Below are the code and all the weights of a small trained network. Each question names an input and a class and asks about switching units off, where a switched-off unit gives its printed mean instead of its output.

import numpy as np


def w(rows, s, z=0):
    codes = np.array(rows[::2]) - 128.0
    scale = np.full(codes.shape[1], s)
    scale[-1] = z or s
    return codes * scale


def f(y):
    return np.maximum(y, 0)


def log_softmax(a):
    a = a - a.max(-1, keepdims=True)
    return a - np.log(np.exp(a).sum(-1, keepdims=True))


def net(x, mask):
    res = np.array(x, float).reshape(1, 6) / 4 @ E
    y = f(res @ A[0][:, :-1].T + A[0][:, -1])
    res = res + np.where(mask, y, B[0][:, -1]) @ B[0][:, :-1]
    return log_softmax(res[-1] @ U[:, :-1].T + U[:, -1])


A, B = {}, {}
E = w([
[127,143,102,81,207,67,212],'x0',
[105,204,254,55,208,209,181],'x1',
[135,115,167,144,109,215,174],'x2',
[166,145,125,120,102,106,131],'x3',
[194,58,147,149,196,160,69],'x4',
[79,126,58,101,169,136,24],'x5',
],0.0079)
A[0] = w([
[229,117,143,110,173,170,89,35],'N1',
[204,1,151,125,184,134,97,93],'N2',
[140,147,119,163,84,175,67,127],'N3',
[90,110,121,100,115,87,201,128],'N4',
[113,146,168,121,117,208,170,124],'N5',
[140,78,111,96,186,113,196,142],'N6',
[45,168,113,135,138,90,85,231],'N7',
[129,134,119,102,135,94,74,7],'N8',
[118,110,211,191,31,142,73,172],'N9',
[105,157,140,210,100,157,88,188],'N10',
[124,156,145,11,147,206,130,68],'N11',
[183,163,141,141,104,243,118,142],'N12',
[131,59,34,254,49,113,125,1],'N13',
],0.0088,0.0025)
B[0] = w([
[29,221,83,114,73,148,118,173],'N1',
[69,233,137,53,59,194,159,204],'N2',
[78,72,102,96,205,31,231,190],'N3',
[128,89,89,119,125,200,2,176],'N4',
[98,171,53,107,174,117,83,201],'N5',
[166,129,52,45,87,70,56,180],'N6',
[159,140,39,138,89,149,91,198],'N7',
[165,146,128,177,118,106,128,152],'N8',
[173,85,69,71,104,54,88,215],'N9',
[121,115,130,2,143,127,94,188],'N10',
[78,147,190,156,190,93,184,206],'N11',
[155,64,95,206,204,143,125,198],'N12',
[39,211,168,194,159,22,142,254],'N13',
],0.0066,0.009)
U = w([
[188,50,73,13,166,85,129,225],'0',
[120,216,157,185,183,89,150,5],'1',
[103,217,92,89,1,210,140,155],'2',
[213,112,61,156,206,115,119,162],'3',
],0.0075,0.0026)

Each question gives the input, the list of numbers given to net, and the class t.
The units are the neurons (one row each of A and B). Each row of codes is followed by its name. A weight is (code - 128) times the scale printed after its matrix; where a second scale follows, it is the last column's (A, B and U).
mask holds one flag per neuron, in row order. A switched-off neuron (its flag False) gives its mean, the last column of its row in B, instead of its output. The means were averaged over made-up inputs and are rounded, as every weight is.
A unit's drop is (log p(t) with every unit on - log p(t) with that unit switched off) / (log p(t) with every unit on - log p(t) with every unit switched off).
The circuit of an input: a set's keep is (log p(t) with only the set's units on - log p(t) with every unit switched off) / (log p(t) with every unit on - log p(t) with every unit switched off). Starting from the 12 units with the biggest drops (on a tie, the unit counted first), units are removed one at a time, each time the one whose removal leaves the highest keep (on an exact tie, the one counted first), for as long as the keep stays at least 0.8.
circuit, biggest first: the units of the circuit, biggest drop first
k most important neurons: the k neurons with the biggest drops, biggest first
drop of u: that unit's drop, to one decimal
input [2,0,1,6,7,8], class 2: circuit, biggest first => [N2, N1]
input [4,-5,1,-5,-2,8], class 1: 2 most important neurons => [N13, N9]
input [-7,-8,-7,-7,0,2], class 1: most important neuron => [N13]
input [-8,-6,8,0,-6,1], class 0: 2 most important neurons => [N9, N10]
input [-8,-3,-3,-4,3,-4], class 0: 4 most important neurons => [N9, N10, N3, N11]
input [0,2,8,-7,8,5], class 2: 3 most important neurons => [N2, N1, N13]
input [1,0,8,2,-1,-2], class 3: 2 most important neurons => [N2, N12]
input [-8,5,2,0,4,4], class 0: 2 most important neurons => [N9, N13]
input [-2,-4,-3,7,8,-7], class 2: 2 most important neurons => [N2, N1]
input [1,-6,3,-6,-4,-2], class 1: 3 most important neurons => [N13, N2, N6]
input [7,2,5,-4,-4,-7], class 0: 3 most important neurons => [N6, N13, N2]
input [-8,2,6,-3,3,2], class 0: 4 most important neurons => [N9, N10, N3, N13]
input [-3,2,2,-4,2,-5], class 0: circuit, biggest first => [N13, N9]
input [1,8,8,-2,-5,8], class 1: circuit, biggest first => [N11]
input [-1,3,7,-4,8,-6], class 2: 4 most important neurons => [N2, N1, N13, N3]
input [-5,-7,-1,0,7,8], class 1: 2 most important neurons => [N13, N3]
input [4,-7,-7,1,-5,3], class 1: 2 most important neurons => [N13, N9]
input [-8,0,-1,3,-1,-6], class 0: drop of N10 => 0.1
input [3,-3,3,-6,6,-3], class 2: drop of N6 => 0.0
input [7,6,-3,-5,8,5], class 2: drop of N1 => 0.3
input [-8,-2,8,-7,-5,7], class 0: drop of N10 => 0.1
input [-6,5,1,-7,8,-1], class 2: circuit, biggest first => [N2]
